Below are the code and all the weights of a small trained network. Each question names an input and a target symbol and asks about switching units off, where a switched-off unit gives its printed mean instead of its output.

import numpy as np


def w(rows, s, z=0):
    codes = np.array(rows[::2]) - 128.0
    scale = np.full(codes.shape[1], s)
    scale[-1] = z or s
    return codes * scale


def f(y):
    return y / 2 * (1 + np.tanh(0.7978845608 * (y + 0.044715 * y**3)))


def softmax(a):
    e = np.exp(a - a.max(-1, keepdims=True))
    return e / e.sum(-1, keepdims=True)


def log_softmax(a):
    a = a - a.max(-1, keepdims=True)
    return a - np.log(np.exp(a).sum(-1, keepdims=True))


def net(x, mask):
    ids = ['αβεζηθλμξσφψ'.index(c) for c in x.split()]
    T = len(ids)
    res = E[ids] + P[:T]
    r = res
    for j in range(3):
        rows = slice(2 * j, 2 * j + 2)
        q, k, v = (r @ M[0][rows].T for M in (Q, K, V))
        z = softmax(np.where(np.tri(T) > 0, q @ k.T / 2**0.5, -1e9)) @ v
        o = O[0][rows]
        res = res + np.where(mask[j], z, o[:, -1]) @ o[:, :-1]
    y = f(res @ A[0][:, :-1].T + A[0][:, -1])
    res = res + np.where(mask[3:11], y, B[0][:, -1]) @ B[0][:, :-1]
    return log_softmax(res[-1] @ U[:, :-1].T + U[:, -1])


Q, K, V, O, A, B = {}, {}, {}, {}, {}, {}
E = w([
[148,161,158,86,105],'α',
[155,166,82,133,116],'β',
[144,202,87,164,121],'ε',
[213,101,7,159,147],'ζ',
[92,204,121,112,81],'η',
[157,158,96,117,120],'θ',
[53,38,56,157,172],'λ',
[145,154,101,116,79],'μ',
[116,164,110,92,41],'ξ',
[124,156,93,94,77],'σ',
[152,141,120,96,73],'φ',
[97,221,167,122,115],'ψ',
],0.019)
P = w([
[172,192,255,226,159],'0',
[143,200,164,202,180],'1',
[134,178,131,158,174],'2',
[114,190,43,172,143],'3',
[131,144,128,74,164],'4',
[110,146,75,85,145],'5',
[89,158,15,117,134],'6',
[89,149,10,115,130],'7',
[133,106,73,38,174],'8',
[71,132,39,59,113],'9',
],0.0076)
Q[0] = w([
[50,125,84,158,121],'h0',
[143,108,113,71,70],'h0',
[83,88,190,243,149],'h1',
[43,19,152,188,193],'h1',
[56,155,150,141,134],'h2',
[107,166,254,173,91],'h2',
],0.0083)
K[0] = w([
[97,136,115,138,191],'h0',
[85,2,204,104,105],'h0',
[210,192,151,8,44],'h1',
[234,234,100,88,167],'h1',
[26,171,162,102,107],'h2',
[156,212,128,70,91],'h2',
],0.009)
V[0] = w([
[101,182,108,254,88],'h0',
[6,71,39,126,182],'h0',
[81,88,35,25,222],'h1',
[54,77,184,145,170],'h1',
[115,157,231,151,93],'h2',
[149,79,41,74,173],'h2',
],0.0074)
O[0] = w([
[60,101,104,114,79,235],'h0',
[201,110,103,75,123,108],'h0',
[99,90,106,147,189,164],'h1',
[66,91,195,136,48,34],'h1',
[135,142,116,83,144,2],'h2',
[123,138,144,116,1,208],'h2',
],0.0096,0.0052)
A[0] = w([
[54,157,194,121,59,62],'n0',
[121,150,67,134,188,158],'n1',
[60,179,171,138,168,155],'n2',
[1,82,64,189,172,221],'n3',
[177,220,134,151,165,24],'n4',
[158,115,170,175,44,213],'n5',
[91,188,135,159,38,211],'n6',
[152,156,125,72,90,254],'n7',
],0.0097,0.0032)
B[0] = w([
[91,71,124,140,108,151],'n0',
[208,100,172,86,87,208],'n1',
[159,184,127,55,127,169],'n2',
[143,164,254,119,123,222],'n3',
[80,83,75,167,141,177],'n4',
[44,193,123,135,229,160],'n5',
[129,84,82,102,199,254],'n6',
[137,246,184,131,211,207],'n7',
],0.0085,0.008)
U = w([
[122,255,82,164,218,185],'α',
[195,181,82,5,62,166],'β',
[124,174,126,120,144,2],'ε',
[91,180,117,141,122,46],'ζ',
[108,141,121,96,157,54],'η',
[106,136,129,126,181,87],'θ',
[98,192,196,196,83,199],'λ',
[96,132,128,114,152,110],'μ',
[84,140,109,75,107,95],'ξ',
[66,121,105,87,93,185],'σ',
[81,138,113,109,138,109],'φ',
[85,187,168,118,107,104],'ψ',
],0.0095,0.0059)

Each question gives the input, a string of symbols that net reads in full, and the target symbol t.
The units are the heads (2 rows each of Q, K, V and O) and the neurons (one row each of A and B). Each row of codes is followed by its name. A weight is (code - 128) times the scale printed after its matrix; where a second scale follows, it is the last column's (O, A, B and U).
mask holds one flag per unit, heads first, then neurons. A switched-off unit (its flag False) gives its mean, the last column of its rows in O or B, instead of its output. The means were averaged over made-up inputs and are rounded, as every weight is.
A unit's drop is (log p(t) with every unit on - log p(t) with that unit switched off) / (log p(t) with every unit on - log p(t) with every unit switched off).
The circuit of an input: a set's keep is (log p(t) with only the set's units on - log p(t) with every unit switched off) / (log p(t) with every unit on - log p(t) with every unit switched off). Starting from all 11 units, units are removed one at a time, each time the one whose removal leaves the highest keep (on an exact tie, the one counted first), for as long as the keep stays at least 0.8.
units of the circuit, in order: the units of the circuit, biggest drop first
k most important neurons: the k neurons with the biggest drops, biggest first
which heads matter: for each layer, one digit per head in row order, 1 if its drop is at least 0.15 and else 0, layers parted by /
drop of u: that unit's drop, to one decimal
input α ζ η ξ σ, target α: most important neuron	n7
input ζ σ σ σ ζ η μ, target α: which heads matter	001
input ψ ψ ζ α σ, target α: units of the circuit, in order	n7, n1
input ζ ζ β μ ζ λ ε, target λ: units of the circuit, in order	h1, n3
input σ ξ η ζ ζ σ ζ η, target β: which heads matter	011
input β λ ζ η θ α θ σ σ λ, target β: units of the circuit, in order	h0, n1
input ζ ψ ε ζ θ ξ, target α: units of the circuit, in order	n7, h1
input φ λ ψ, target ψ: 2 most important neurons	n3, n2
input ξ ε ξ φ η λ ζ, target λ: 2 most important neurons	n3, n6
input σ α θ ξ, target α: 2 most important neurons	n7, n6
input ζ θ σ ζ, target β: 2 most important neurons	n1, n7
input β β ζ β λ, target λ: drop of n0	0.0
input μ η θ ψ η ξ ζ φ, target α: drop of n7	0.3
input φ ζ σ ε η θ ζ, target β: drop of n4	0.1
input φ ζ ε ζ ζ β μ ξ α, target α: drop of n5	-0.2
